Here is a tiny trained network, its code and every weight. The questions are about switching its units off for an input and a class, where a switched-off unit gives its printed mean instead of its output.

import numpy as np


def w(rows, s, z=0):
    codes = np.array(rows[::2]) - 128.0
    scale = np.full(codes.shape[1], s)
    scale[-1] = z or s
    return codes * scale


def f(y):
    return y / 2 * (1 + np.tanh(0.7978845608 * (y + 0.044715 * y**3)))


def log_softmax(a):
    a = a - a.max(-1, keepdims=True)
    return a - np.log(np.exp(a).sum(-1, keepdims=True))


def net(x, mask):
    res = np.array(x, float).reshape(1, 2) / 4 @ E
    y = f(res @ A[0][:, :-1].T + A[0][:, -1])
    res = res + np.where(mask, y, B[0][:, -1]) @ B[0][:, :-1]
    return log_softmax(res[-1] @ U[:, :-1].T + U[:, -1])


A, B = {}, {}
E = w([
[169,64,91,87,105,158,28,20,76,122],'x0',
[175,199,46,105,10,140,75,211,123,131],'x1',
],0.012)
A[0] = w([
[186,158,78,85,85,133,120,201,114,93,71],'N0',
[106,79,145,99,131,53,176,73,161,157,13],'N1',
[97,129,145,180,103,33,190,193,150,178,2],'N2',
[46,96,187,137,146,94,125,106,142,213,17],'N3',
[126,161,84,168,126,95,152,210,195,169,252],'N4',
[15,161,227,255,151,55,185,172,227,186,243],'N5',
[10,188,79,123,145,89,174,175,140,167,19],'N6',
[174,189,66,82,90,103,95,207,121,112,135],'N7',
[191,83,118,111,133,220,68,96,72,109,26],'N8',
[160,65,187,130,221,175,122,181,101,103,4],'N9',
],0.0069,0.0043)
B[0] = w([
[120,188,166,99,206,152,93,68,147,53,198],'N0',
[184,157,225,164,152,208,171,135,163,95,150],'N1',
[255,156,129,154,98,147,98,190,164,167,163],'N2',
[189,205,167,98,200,144,161,156,236,108,157],'N3',
[60,93,93,69,142,125,67,136,151,154,200],'N4',
[70,140,122,107,138,122,153,48,149,237,253],'N5',
[150,108,160,160,92,172,37,187,205,188,158],'N6',
[112,138,181,24,188,190,170,46,132,63,223],'N7',
[144,78,140,164,45,149,28,144,202,198,198],'N8',
[136,183,219,169,130,226,71,147,153,102,148],'N9',
],0.0088,0.012)
U = w([
[204,215,209,98,194,195,148,110,156,64,65],'0',
[148,103,94,151,62,180,38,179,188,219,83],'1',
[27,66,47,67,132,107,131,95,70,157,208],'2',
[229,148,48,210,139,102,164,254,105,106,2],'3',
],0.0092,0.0043)

Each question gives the input, the list of numbers given to net, and the class t.
The units are the neurons (one row each of A and B). Each row of codes is followed by its name. A weight is (code - 128) times the scale printed after its matrix; where a second scale follows, it is the last column's (A, B and U).
mask holds one flag per neuron, in row order. A switched-off neuron (its flag False) gives its mean, the last column of its row in B, instead of its output. The means were averaged over made-up inputs and are rounded, as every weight is.
A unit's drop is (log p(t) with every unit on - log p(t) with that unit switched off) / (log p(t) with every unit on - log p(t) with every unit switched off).
The circuit of an input: a set's keep is (log p(t) with only the set's units on - log p(t) with every unit switched off) / (log p(t) with every unit on - log p(t) with every unit switched off). Starting from all 10 units, units are removed one at a time, each time the one whose removal leaves the highest keep (on an exact tie, the one counted first), for as long as the keep stays at least 0.8.
units of the circuit, in order: the units of the circuit, biggest drop first
most important unit: the unit with the biggest drop
top k neurons: the k neurons with the biggest drops, biggest first
drop of u: that unit's drop, to one decimal
input [-2,2], class 2: most important unit -> N8
input [0,4], class 0: top 4 neurons -> [N5, N7, N0, N8]
input [-2,-3], class 2: units of the circuit, in order -> [N5, N0]
input [-1,3], class 2: top 2 neurons -> [N3, N1]
input [4,-2], class 1: top 2 neurons -> [N7, N5]
input [3,2], class 2: top 2 neurons -> [N2, N6]
input [4,6], class 0: top 2 neurons -> [N7, N0]
input [0,3], class 2: top 4 neurons -> [N3, N1, N2, N9]
input [-6,3], class 1: top 3 neurons -> [N6, N2, N4]
input [2,-3], class 2: top 2 neurons -> [N0, N7]
input [1,3], class 2: top 4 neurons -> [N3, N1, N2, N9]
input [7,-5], class 1: top 3 neurons -> [N8, N7, N0]
input [-5,6], class 0: top 3 neurons -> [N7, N0, N8]
input [5,6], class 0: units of the circuit, in order -> [N7]
input [-7,8], class 0: drop of N0 -> 1.5
input [-7,3], class 1: drop of N2 -> 0.3
input [-2,-2], class 2: drop of N8 -> 0.2
